Each row was made from one walk, in order. Every step used is in the known rows, and no mark comes twice. Write each row's walk.
Known rows
vafe -> zerebid -> nefur -> lodin: [-20.6 -74.2  -6.8 -19.5  -9.5 -16.5  -3.5  19.8  -4.7   1.6  26.8   3.9
 -16.4  14.6  21.1  -9.0  -2.5 -16.3 -34.8  27.7 -18.7  28.8 -52.5   4.5
  33.5  -5.2 -22.6   7.4 -17.7  51.6   6.3 -10.9 -41.5 -32.1 -38.9  44.0
  12.7 -34.9 -72.6 -46.2  31.5 -23.6 -22.8  18.3]
vafe -> bikodi -> nefur -> zerebid: [ 17.7 -50.1 -21.4 -20.1 -11.4 -57.4 -33.7  35.4 -22.0 -10.9  25.1  23.2
 -17.2  -7.3   5.1  -0.2  23.0   2.9 -10.5  39.0  24.0  24.0 -56.0   3.3
 -10.1 -34.7 -22.7  -0.7 -17.8  28.5 -24.8 -15.9  -1.6 -18.2 -15.4  32.0
  20.0  -3.0 -30.5 -47.0 -22.8 -25.8 -36.1 -24.4]
vafe -> kanud -> nefur -> lodin: [-35.7 -67.5  -2.6 -11.7   7.1 -24.5 -31.1  11.1   3.0  19.5  10.7  -5.0
 -18.4 -16.1   2.5 -53.5  10.6  -6.7 -38.4  15.8  -7.0  12.3 -33.6 -25.8
  42.3 -22.6  -9.3   6.9  -2.0  48.5 -14.5   7.8 -30.7  -7.4 -28.8  69.9
   4.4 -29.8 -38.5 -35.3  39.1 -18.4  -7.1  25.0]
nefur -> zerebid -> vafe -> kanud -> rugiga: [  3.6 -34.2  10.5 -11.0 -23.6 -20.9 -65.7  15.5 -39.8  21.4  -5.9 -12.9
 -15.9 -27.6  11.2 -28.1   3.3   9.1   0.8  22.3  -8.5  34.8  -7.2 -30.8
  -0.8 -39.3  11.5 -56.6 -12.0  55.7 -30.1 -18.7 -38.7 -17.2  -2.7  42.8
  39.6 -11.3 -22.1 -33.0  21.3  12.8  13.5  13.7]
bikodi -> nefur -> zerebid -> vafe -> kanud: [ 15.0 -43.7 -19.5 -21.1 -18.0 -47.3 -50.8  48.3 -29.5   7.6 -14.1  -0.9
 -30.5  12.2  27.1 -28.0   9.1  -6.3 -22.5  41.2  12.1  30.3 -37.6  -8.9
   0.1 -35.2   0.7 -22.4 -16.3  38.3  -1.7 -29.8 -46.4 -33.7   0.7  24.1
  20.1 -12.8 -32.7 -18.4 -20.8 -10.8  17.8   2.8]
rugiga -> kanud -> lodin -> mudup -> vafe: [  4.6 -50.1  12.1  -8.4   9.7 -27.4 -46.2  27.6 -26.8  -5.2  41.6  20.3
 -27.0 -22.3  13.3 -19.8 -50.7   2.2  -8.3 -46.0 -25.9  26.3 -36.0 -20.4
 -36.9 -53.5  13.9 -10.9 -32.7  20.3 -31.5  -8.3 -12.7  -9.0 -34.1  34.8
   2.9 -23.9 -10.5 -29.0  30.5  -0.5  -1.1  50.2]
rugiga -> vafe -> bikodi -> zerebid -> nefur -> lodin -> mudup: [-27.2 -34.3   9.5 -41.1 -25.5  10.8   2.7  28.1 -15.5 -22.6  42.5  38.4
  -8.4 -12.6  20.1 -32.2  -6.4 -16.6 -28.7  -6.3  -3.9  17.0 -28.3 -11.8
   1.3 -33.5 -24.7  -7.6 -15.2  32.8 -17.4   2.8 -11.0 -24.1 -55.1  49.1
   3.4 -22.0 -43.5 -16.7  35.9 -38.9 -35.9  33.3]
bikodi -> vafe -> kanud -> lodin: [ 11.1 -56.9   2.0  -8.8  15.1 -58.8 -68.2  20.1 -14.9  49.5  -5.8 -18.5
 -28.6  -0.9  16.8 -33.7   3.1  -9.3   9.7 -11.4 -14.6  43.0 -33.4 -11.1
   6.2 -34.5 -12.0 -12.0  18.1  30.9 -28.5 -29.2 -47.4 -20.3 -32.6  45.9
   3.1  18.0   0.0 -18.5  -1.9   1.7  -6.7  18.6]
kanud -> rugiga -> vafe -> nefur: [  6.9 -62.5   2.1 -37.1 -49.9 -54.9 -56.2  -2.4 -22.8  15.0   3.2   5.6
  -0.3 -17.3  10.0 -39.7  20.6 -20.9  12.6  -0.2  24.9  31.0 -12.3  -9.4
   5.7 -50.0   9.6 -17.8 -25.5  35.3 -27.2 -13.7 -13.2 -30.0  -0.3  25.6
   8.0  10.6 -13.4 -13.4  24.9 -10.2 -13.5  18.3]
rugiga -> kanud -> lodin -> nefur -> zerebid -> bikodi: [  2.0 -54.8  -9.3 -14.1 -34.9 -25.1 -52.7  22.2 -21.0  -4.1  14.7  -7.0
   0.0  22.3 -14.2  -5.2  -2.3  -1.9   4.8   9.4   0.8  50.8 -26.4 -29.1
 -20.2 -29.3 -30.8  -0.3 -25.2  18.6 -62.8 -35.7 -28.4  -0.3 -31.0  29.9
  13.5  -1.6  -9.8 -37.2 -14.1   9.9 -38.4   8.9]
nefur -> lodin -> mudup -> rugiga: [-30.7 -42.6  52.3 -44.8  13.4 -36.7 -10.7  18.6 -59.6 -11.4  31.9  30.2
  -7.5 -16.4   1.9 -10.9 -47.0   0.7 -40.6  12.7   6.1   5.8 -12.2 -53.8
  20.5 -31.7 -14.5 -30.9 -29.6  28.1 -25.3  -4.7  -7.3 -27.2 -27.1  61.1
  -7.5 -46.5 -16.2 -41.2  20.0 -13.0  -9.4  77.4]
mudup -> rugiga -> kanud -> nefur -> zerebid -> bikodi -> vafe: [ -4.1 -34.3 -12.3 -24.5 -28.1 -39.0 -30.2   6.5 -21.3  -8.2  -3.5  -7.0
 -14.7   3.5 -12.7  -9.5 -40.1 -25.6   9.8  -4.0 -14.1  46.3 -38.7  11.6
  -1.2 -34.5 -16.6   3.1  -6.7  14.4 -37.0 -41.8 -28.2 -25.8 -59.9  19.8
  28.4 -12.1 -29.5 -71.2 -21.8  -0.5 -70.4  -5.0]
bikodi -> zerebid -> nefur -> lodin: [-19.0 -69.0  -2.3 -20.4  -1.6 -13.0  -5.1  14.3  -2.9  -3.2  39.0  11.5
  -4.8  10.2  25.5 -14.5   2.9  -8.4 -25.7  23.8 -21.3  37.3 -48.8   3.0
  31.8  -9.7 -34.0   8.6 -15.7  37.8   2.5 -13.9 -28.9 -32.9 -51.4  62.6
  21.4 -32.7 -75.4 -39.6  29.0 -32.7 -34.5  17.0]
bikodi -> vafe -> kanud -> nefur -> lodin -> mudup -> rugiga: [-23.1 -34.9  42.5 -42.1   4.7 -38.9  -7.4  12.7 -49.1  -7.3  14.3  19.5
 -21.4 -20.8   8.4 -33.2 -50.6 -10.2 -34.1   8.8   6.7   9.1  -8.2 -42.8
  23.6 -33.7 -10.8 -30.6  -9.6  28.6 -19.1  -2.8 -14.1 -22.6 -39.4  58.9
  -3.1 -42.7 -17.5 -44.4  13.9 -15.3 -14.6  60.3]
nefur -> zerebid -> kanud -> lodin -> mudup -> rugiga -> vafe: [ -0.7 -34.7  35.7 -29.8 -29.3 -29.2 -28.8  24.4 -65.1 -28.5  18.1  19.0
  18.4 -20.0   1.8 -12.2 -11.1 -20.0  -3.5 -23.1   2.1  45.5   2.5 -39.1
   7.1 -40.9 -12.3 -36.3 -36.1  16.3 -51.8 -23.1 -13.7 -23.4 -34.7   7.3
 -15.8   4.5 -19.5 -34.9  18.2  11.5  19.0  48.9]
bikodi -> nefur -> lodin -> zerebid -> vafe: [ -9.9 -42.6 -13.4 -12.0  -6.4   9.9 -14.6  45.4   4.8   9.4  21.5  30.7
 -40.9  10.5  13.4  -4.1   9.6  -5.1 -15.8  18.5  -7.1  18.9 -38.2 -21.8
  33.7 -24.4 -27.9 -27.7 -46.2  43.8  -8.5 -24.5 -18.3 -36.7 -39.9  23.8
  12.7 -18.8 -45.3 -18.2  16.0 -27.1 -14.4  14.3]
nefur -> lodin -> kanud -> rugiga: [-25.2 -58.2  44.9 -24.8   5.9 -11.4 -44.2  -3.5 -25.6  26.2  10.7 -10.1
 -19.6 -35.3  -1.3 -29.8   1.2  13.5 -22.6   1.7 -20.7  16.5   5.3 -54.6
  32.6 -32.8 -10.6 -48.3 -14.0  44.4 -31.6   2.3  -4.3  -2.9 -22.7  67.3
  18.3 -16.7 -16.9 -34.6  49.2   0.7  -9.6  26.5]
kanud -> vafe -> zerebid -> bikodi -> nefur -> lodin -> mudup: [-25.0 -45.1   7.9 -32.9 -23.8   4.8  -0.9  40.2 -10.0 -19.6  31.4  30.5
 -34.8   9.3   1.7 -32.4 -19.0 -12.4 -36.7   5.2   4.7   7.4 -43.3 -17.9
  15.8 -39.0 -17.7 -13.3  -9.0  21.6 -31.7  -2.1 -11.3 -14.1 -38.1  58.3
  11.2 -25.1 -29.5  -5.4  24.0 -40.7 -55.3  34.2]
lodin -> mudup -> nefur -> zerebid -> vafe -> kanud -> rugiga: [  5.4 -30.9  14.2 -12.0 -27.2 -10.7 -48.1  19.4 -37.3   3.3   2.3   1.9
 -18.1 -29.1  19.0 -31.1  -6.1  16.9  -0.1  14.7   5.3  19.3   1.2 -33.0
  -4.8 -40.7  13.7 -62.2 -14.4  54.3 -36.6  -5.6 -36.4 -15.3  -4.3  43.4
  37.2 -18.2 -16.2 -25.4  26.3   6.6   3.4  24.4]
bikodi -> vafe -> nefur -> lodin: [-31.9 -73.0  -5.8 -33.3  -6.4 -42.0 -21.0  12.9  -1.6  11.5  22.5   3.5
 -23.9  16.4   5.3 -33.0  -5.9 -28.6 -33.6   5.8  -8.1   8.4 -56.4  18.7
  36.6 -17.6 -27.9  18.8 -10.6  45.4  -3.0  -4.6 -16.2 -33.9 -33.5  64.1
   4.0 -29.7 -41.8 -25.8  20.0 -36.3 -37.4   3.2]
bikodi -> zerebid -> kanud -> rugiga -> vafe -> nefur -> lodin -> mudup: [-19.7 -45.3  23.3 -35.6 -39.7   5.7  -8.4  28.0 -25.4 -31.7  39.3  20.3
 -11.8  -0.9  15.3 -48.0  -8.2  -2.3 -31.4 -13.9   1.8  17.8  -9.5 -18.2
  14.3 -40.2 -25.8 -24.4 -22.7  22.1 -26.2  10.4  -8.1 -26.3 -38.2  65.4
  -0.8 -14.0 -27.2   4.3  42.0 -34.6 -26.4  41.7]
mudup -> vafe -> bikodi -> nefur -> lodin -> zerebid: [ 14.2 -73.2  -0.7 -12.6  14.4  -7.9   1.5  23.4  14.2  37.7  45.6  30.0
 -49.4   5.9  11.1 -14.6  -6.7   6.9 -36.9  13.9  -8.5  -4.7 -42.7 -17.8
  29.3 -33.4 -38.2   3.0 -25.5  41.6  -2.5 -13.4  15.5 -21.7 -41.3  42.5
 -14.6 -34.1 -33.2 -18.8  12.7 -56.3 -12.3   7.5]
nefur -> zerebid -> vafe -> bikodi: [-11.1  -4.6 -33.7 -23.9  -2.4 -44.0 -58.6  31.5 -15.2   7.4  24.0  20.2
 -19.1 -23.5   5.9   0.6  18.3  -8.9  -4.1  32.2  -1.2  40.8 -47.3  -0.9
 -21.1 -19.1   9.2 -22.0 -25.4  67.6  -4.6 -14.0 -31.5 -30.8 -13.5  -7.6
  26.7  -6.9 -39.2 -44.3  -3.7   2.4 -21.1 -25.6]
mudup -> kanud -> lodin -> zerebid -> bikodi: [ 17.9 -54.6  -0.8   0.3  -2.5  -0.5 -37.3  14.3   6.4  33.6  23.7  -6.1
 -17.3  33.6  -4.0 -14.8 -19.3  21.0   3.9  -0.4 -22.9  27.8 -20.9 -40.5
  11.4 -22.5 -20.8 -19.3 -24.2  28.2 -46.5 -36.2 -29.8 -11.3 -28.2  29.4
   1.3   4.5  -7.5 -29.3   6.6  -9.5 -40.8  33.6]
kanud -> nefur -> zerebid -> vafe: [-17.3 -14.7 -26.8  -3.4 -26.5 -19.3 -42.9  54.0 -20.2 -25.3   5.1  22.7
 -18.0 -19.0   3.7  -7.9  21.4  -6.5   6.2  10.0  -4.4  42.1 -33.0 -19.5
   3.0 -24.2   0.5 -41.4 -49.5  33.8 -36.0 -11.7 -33.6 -21.2 -30.7  14.0
  35.0  -0.5 -41.8 -48.7  17.2  15.6 -23.4  -1.0]
bikodi -> zerebid -> nefur -> lodin -> mudup -> rugiga -> vafe: [ -7.6 -40.5  33.6 -43.8 -29.6 -21.4  -1.4  11.3 -49.2 -21.5  19.6  32.1
  16.1 -26.2  16.5 -20.4 -12.7 -37.1 -11.3 -10.7   6.0  37.9  -5.3 -29.2
  13.9 -42.5 -11.2 -22.8 -31.0  23.1 -26.9 -27.2 -10.6 -33.2 -47.2  17.6
  -4.4 -18.7 -45.1 -37.7  25.5 -14.6   3.0  51.1]
rugiga -> vafe -> nefur -> zerebid -> kanud -> lodin: [ 20.0 -54.1  -1.9   7.5 -17.5 -42.6 -70.4  30.5 -29.8 -11.2  27.6 -19.0
   0.3  18.9   9.7 -13.0  21.0  15.3  20.7 -15.5 -15.0  74.5 -18.5 -13.0
  10.9 -15.3 -28.6 -27.0 -20.5  15.3 -47.1 -13.1 -38.9 -17.8 -26.3  25.0
  -3.7  41.2 -16.0 -18.2  12.0  20.3  -3.3  10.3]
bikodi -> vafe -> nefur -> zerebid -> kanud: [ 15.3 -52.6  -9.3 -16.5 -33.2 -51.2 -45.2  41.6 -38.2 -36.9  26.8 -14.4
  -8.8  42.6   7.9  -0.7 -13.7  29.9 -22.0  22.2 -12.0  55.5 -33.8  12.0
  13.3 -19.2 -29.4 -10.9 -34.2   6.4 -16.8 -10.1 -33.8 -42.1 -20.4  22.5
   5.8  11.0 -31.7 -22.5 -17.1   3.9 -28.2  -4.5]
bikodi -> zerebid -> kanud -> lodin: [ 21.9 -56.0   7.7   7.1  13.5 -42.8 -63.4  24.9 -16.3   5.3  33.6 -18.2
  -8.5  13.3  20.7 -11.4  12.9  33.2  13.6  -1.0 -20.7  82.3 -20.0 -22.7
  14.7 -24.1 -25.7 -25.6 -11.9   7.1 -27.9 -21.5 -49.6 -29.7 -37.8  42.6
   8.4  35.1 -19.9 -10.6   8.7  10.7 -22.4  31.1]
bikodi -> vafe -> nefur -> zerebid: [  9.4 -53.1 -16.0 -26.1 -37.5 -69.7 -30.4  47.5 -34.6 -11.1   9.6  13.3
 -20.4  10.6   4.4 -12.2   2.7 -13.0 -11.4   2.8   5.1  19.0 -45.5  18.1
  -3.7 -33.0 -24.7  -6.7 -29.5  13.8 -32.1 -15.1  -3.4 -32.6 -22.0  38.7
   9.3  -5.4 -20.1 -36.5 -14.8 -16.4 -40.5 -19.4]
bikodi -> nefur -> lodin -> mudup -> kanud -> vafe: [ -3.1 -38.6 -11.3  -4.9  10.6 -20.2 -32.4  42.5  -5.0  -2.1  21.5  13.3
 -21.8 -10.5   2.2 -26.3 -38.8   8.8 -16.8 -15.9 -21.8  16.3 -47.1 -37.0
  37.6 -24.2  22.0 -37.1  10.0  35.1 -52.5  -4.4   0.4  -4.5 -14.3  33.3
  29.1 -28.4 -25.0  -7.1  21.5  -7.2 -45.2  20.2]
nefur -> lodin -> kanud -> rugiga -> vafe -> bikodi: [-16.3 -28.9   3.7 -36.9  -4.4 -30.3 -52.9 -13.3 -12.1  31.6  18.3   4.5
  -3.8 -51.3  -0.2 -29.1  22.6 -24.7  -9.1   5.1  -4.0  33.0 -16.0 -19.3
   0.7 -33.1   9.4 -16.5  -2.3  74.1 -13.0  -8.1 -11.1 -13.0 -20.6   2.5
   6.9  -3.9 -31.3 -38.2  28.4  -5.1  -0.3 -11.8]

Which walk is each row?
[ -0.1 -50.8   9.1 -17.8 -25.4   3.4 -17.9   2.7  -5.7  25.7  14.5  -0.6
 -16.2  23.9  -8.5 -34.1 -17.4  -8.3 -16.7  14.9 -11.9  25.5  -9.3 -37.1
  26.0 -26.6 -22.2 -12.5 -24.3  31.4 -30.7 -32.2 -24.7 -11.7 -35.6  28.5
  -6.2 -19.8 -29.8 -35.5  13.9 -20.3 -18.3  28.0]  mudup -> rugiga -> vafe -> kanud -> nefur -> lodin -> zerebid -> bikodi
[-13.6 -52.9  -3.7 -19.5 -14.7  -2.6 -11.7  -4.8  -2.1   0.2  39.1   7.1
   1.7 -11.7  24.9 -22.6  12.5 -21.2  -8.9  17.3 -21.0  47.5 -36.7   6.9
  23.7 -10.0 -24.8  -2.3  -5.4  57.7  -0.3 -12.7 -26.2 -25.6 -53.1  44.3
  27.8 -25.8 -81.3 -45.5  38.9 -27.5 -25.6  -2.6]  kanud -> rugiga -> vafe -> bikodi -> zerebid -> nefur -> lodin
[ 21.6 -37.4   3.1 -21.3 -28.2 -33.7 -33.5  31.5 -47.2 -54.1  37.7   2.5
  -0.2  21.1   9.8   2.0 -11.2  26.6 -19.3  33.2   8.0  58.6 -23.3  -7.8
   6.8 -24.1 -28.0 -20.5 -29.1  13.5 -19.2 -10.1 -23.7 -30.5 -23.1   8.7
   3.9   9.6 -38.1 -31.0 -18.0  -2.9 -13.5   4.1]  lodin -> mudup -> rugiga -> vafe -> bikodi -> nefur -> zerebid -> kanud
[ 15.5 -46.8   5.5 -12.5   9.8 -32.1 -14.2  24.1  -3.6 -24.1  49.2  35.0
 -13.4  -8.1  35.0 -13.8 -12.4  42.0  -3.1   0.9  30.1  16.0 -11.8 -21.6
  -4.6 -33.2  -0.3 -22.6 -20.0  26.6 -30.4  13.0 -34.4 -28.4 -25.4  30.8
   6.8  -5.9  -8.2  -4.9  14.5 -16.5 -52.2  47.7]  vafe -> bikodi -> zerebid -> kanud -> lodin -> mudup -> nefur
[ 26.3 -51.7  12.8 -36.7 -43.9 -65.1 -38.2  11.5 -36.9 -14.6  16.8   7.0
  -4.5   5.5  28.9 -40.1   2.8 -15.2  10.4  -4.7  28.2  54.4   0.7 -12.9
   8.9 -39.7  -7.5 -29.2 -27.6  10.7 -15.6 -14.8 -17.8 -40.9 -15.7  20.0
  -8.7  14.9 -18.2  -3.3   7.2 -13.9 -12.2  32.0]  bikodi -> zerebid -> kanud -> lodin -> mudup -> rugiga -> vafe -> nefur
[  5.2 -53.1  14.0 -28.4 -34.5 -42.3   8.3  30.8 -31.1  -4.4  -5.8  12.3
 -24.3 -27.3  17.1 -28.9  -3.2 -39.6 -31.5   1.0  15.8  28.9 -10.5 -25.5
  19.9 -46.1  12.1 -26.8 -28.6  34.2 -10.1 -20.0 -33.7 -35.9 -28.1   1.5
  -9.9 -18.1 -40.3 -38.7  24.8 -10.2   3.9  43.7]  kanud -> nefur -> lodin -> mudup -> rugiga -> vafe -> zerebid
[ 23.7 -46.5 -12.4 -24.1 -41.5 -41.4 -20.7  28.8 -29.7  -7.8   5.9   7.6
 -23.1  -1.9  31.9   6.1 -30.9  -4.8   7.6  20.8  -1.5  66.1 -25.4 -13.3
   5.6 -26.0  12.2 -31.9  -8.9  18.9  -6.9 -27.1 -39.3 -39.0 -30.0  -3.9
  26.3 -22.8 -51.3 -37.8   3.5   2.7 -38.0  30.0]  lodin -> mudup -> rugiga -> kanud -> vafe -> zerebid -> nefur
[  5.7 -34.1  -9.1 -23.9 -53.5 -36.9 -49.2  25.3 -41.6 -23.9  17.7  -1.5
  -3.7  28.3 -13.6 -12.8 -29.8  -2.9   6.5   8.4   1.8  49.7 -21.7 -16.2
 -13.9 -26.3  -6.8 -24.4 -26.6   7.5 -52.4 -28.3 -17.7 -14.8  -9.6  23.0
  20.6 -17.5 -19.8 -36.1 -11.2   1.9 -49.9  11.1]  lodin -> mudup -> rugiga -> kanud -> vafe -> nefur -> zerebid -> bikodi
[-26.0 -39.7  16.8 -35.4 -22.5  16.8 -13.3  15.5 -15.8 -28.3  43.1  25.1
 -13.5 -11.4   6.2 -35.4  -6.5  -1.9 -29.3   3.4   7.9  13.0 -26.2 -18.0
  12.0 -38.3 -25.3 -12.7  -8.5  39.7 -26.1   9.9  -7.8 -13.1 -40.9  54.5
   5.8 -11.5 -29.6 -12.0  33.6 -35.8 -29.9  30.0]  zerebid -> kanud -> rugiga -> vafe -> bikodi -> nefur -> lodin -> mudup
[  4.0 -28.3   8.9 -18.6 -23.4  -7.9 -39.1  38.2 -27.1 -29.8  38.4  19.7
 -12.9  -3.8  10.6 -24.5   4.8  10.4   2.9 -17.4   6.2  41.0 -17.3 -23.1
 -10.7 -38.1 -27.3 -28.5 -11.6  14.4 -47.8   1.8 -17.6 -10.9 -41.3  33.4
  -4.8  28.8  -4.3  -6.3  14.5  -9.8 -27.5  27.5]  rugiga -> vafe -> bikodi -> nefur -> zerebid -> kanud -> lodin -> mudup
[-15.0 -43.6  31.9 -45.8 -28.2 -17.2 -12.3   2.0 -43.4 -19.8  16.6  27.9
  13.2 -15.0  -1.5 -22.7 -15.5 -40.1 -12.1  -2.7  16.7  27.4 -14.1 -30.9
  14.2 -45.1 -10.0 -13.9 -28.4  27.8 -37.2 -29.5 -10.5 -21.7 -35.4  17.7
  -4.7 -14.6 -33.5 -39.5  18.5 -16.1  -3.6  49.0]  zerebid -> bikodi -> nefur -> lodin -> mudup -> rugiga -> vafe
[  8.1 -49.2  21.9 -14.5 -16.0  -5.7 -48.2 -11.1 -22.9  16.9  17.1 -11.3
 -26.5 -14.9  13.3 -48.4 -30.3   3.9  -9.7  15.1 -11.9  22.1 -19.0 -19.5
  -8.5 -44.9  10.7 -32.7   1.0  54.7 -21.5 -11.3 -28.9   0.3 -13.4  61.6
  36.7 -26.3 -28.2 -32.3  30.6 -12.7  -1.3  19.6]  zerebid -> bikodi -> nefur -> lodin -> mudup -> vafe -> kanud -> rugiga
[  8.0 -58.0   3.6 -32.2  -8.1 -43.7 -35.1  -1.2 -42.3 -15.1  22.1  -4.9
   3.4 -27.0  23.0  -3.5 -38.3   5.8  -5.7   7.9  16.1  56.6  -2.2 -32.9
  -2.3 -36.0  -9.0  -5.2  -8.1  23.6  -1.4 -26.1 -15.3 -43.2 -27.2  25.0
   4.9 -50.9 -31.2 -45.7  -7.7 -13.0  -5.7  59.7]  vafe -> bikodi -> zerebid -> nefur -> lodin -> mudup -> rugiga -> kanud
[  1.9  -7.5 -23.3 -18.2  -3.4 -48.7 -57.3  32.8 -17.5  -2.3  41.9  18.8
 -18.3 -15.0  -0.9  -2.7 -12.2  22.5  -7.5  19.1  -5.9  47.3 -37.4  -9.5
  -5.5 -20.9  20.4 -29.3   0.6  43.7 -28.0   4.6 -17.4 -18.9 -10.2  -8.4
  21.3  -9.6 -25.0 -12.2  -1.5   7.2 -44.5 -19.8]  lodin -> mudup -> nefur -> zerebid -> kanud -> vafe -> bikodi
[  8.7 -73.2   5.8 -30.1 -17.3 -40.4 -30.5   2.7 -40.3 -18.9   8.8 -13.1
  -7.8  -7.2  10.7  -5.1 -43.9  -0.1 -14.4  13.0  27.7  45.6  -8.6 -35.4
   5.8 -42.9  -8.0  -1.5 -13.6  17.8 -10.5 -33.8 -22.6 -38.2 -16.0  25.6
   1.6 -48.9 -22.6 -44.9 -13.5 -15.0  -8.0  69.0]  vafe -> zerebid -> bikodi -> nefur -> lodin -> mudup -> rugiga -> kanud
[ 16.7 -44.8   5.7 -14.1  -1.1 -26.7 -11.8  22.0  -5.7 -28.1  45.3  36.4
  -5.4 -13.1  34.0 -17.6  -6.3  28.2   1.8  -9.7  31.0  19.7  -7.6 -19.6
  -4.6 -36.6   1.7 -21.8 -21.7  27.6 -35.0   8.7 -32.1 -27.6 -29.3  18.4
   2.6  -1.1 -12.5  -4.6  18.8 -15.0 -41.8  45.0]  rugiga -> vafe -> bikodi -> zerebid -> kanud -> lodin -> mudup -> nefur
[ 14.5 -53.2  13.4 -38.3 -42.6 -62.5 -47.7   8.4 -39.2 -11.3  14.6   5.9
  -1.9   5.9  19.1 -35.8  -1.0 -15.0   8.7  -5.0  26.9  45.6  -2.5 -16.9
  10.3 -36.2  -4.2 -26.2 -28.7  18.8 -22.3  -9.9 -19.3 -34.7  -8.7  17.2
 -12.9  14.4 -10.6  -8.4  11.8  -5.5  -6.0  36.0]  zerebid -> kanud -> lodin -> mudup -> rugiga -> vafe -> nefur
[ 27.7 -36.0  -4.9 -32.2 -26.5 -29.9 -24.6  -4.7  -7.3   5.0  21.0  11.1
  -6.5 -20.9  45.0 -16.8  15.0  -3.6  18.9  26.3  -3.9  70.6 -13.2  -4.3
  -4.4 -27.9  -7.3 -25.6  -6.7  30.7   8.1 -23.9 -26.9 -33.1 -48.6  11.9
  35.8   5.4 -62.7 -40.1  10.8 -16.7 -44.2  -6.5]  lodin -> kanud -> rugiga -> vafe -> bikodi -> zerebid -> nefur
[ 23.4 -50.2   8.8   4.9 -13.3 -50.6 -66.7  24.3 -41.9 -14.9  28.1 -19.0
   1.5  17.1  11.4  -9.3   9.3  14.5  21.7 -10.8 -11.6  77.4 -10.4 -20.1
  14.2 -11.5 -27.9 -36.3 -21.5  16.2 -44.4 -14.7 -37.3 -19.1 -24.9  23.2
  -5.1  33.7 -17.3 -27.0   8.3  24.3   2.6  16.4]  mudup -> rugiga -> vafe -> nefur -> zerebid -> kanud -> lodin
[ -1.4 -44.9 -14.9 -23.9 -28.3 -33.3 -36.6  17.1 -11.3   3.9  -0.2  -7.5
 -19.2  15.0  -9.7  -6.6 -25.4 -30.0  11.1 -14.2 -16.0  47.2 -45.9  12.9
 -10.9 -35.7 -34.6  12.2  -1.5  17.4 -47.8 -46.0 -27.3 -19.4 -67.2  23.9
  21.7   0.5 -16.0 -46.5 -26.6  -1.3 -67.0 -14.7]  rugiga -> kanud -> lodin -> nefur -> zerebid -> bikodi -> vafe
[  5.7 -67.6  11.7 -30.3 -11.1 -39.2 -30.5   5.4 -47.2 -20.1  17.9  -4.2
   6.1 -21.1  21.6  -2.4 -41.5   8.0  -8.5   2.0  14.1  53.3  -0.5 -38.9
   5.3 -40.0 -13.5  -6.3 -15.8  11.4  -9.8 -28.9 -14.9 -44.0 -29.2  35.2
   3.4 -51.7 -28.8 -43.3  -4.1 -11.7  -3.9  74.2]  bikodi -> zerebid -> nefur -> lodin -> mudup -> rugiga -> kanud
[ -5.1 -60.2  33.4 -22.9 -10.6  -8.5 -31.3  -8.4 -13.4  17.9   5.4 -17.9
 -33.3 -16.1   6.4 -33.6   1.4   4.4 -16.6  18.3  -7.8  26.4  -0.2 -40.1
  30.0 -31.1 -11.3 -46.8  -8.2  43.6 -20.3  -7.5 -16.0  -3.1 -22.7  55.7
  27.7 -11.7 -29.9 -37.6  35.8 -10.4 -26.8  11.9]  vafe -> zerebid -> bikodi -> nefur -> lodin -> kanud -> rugiga
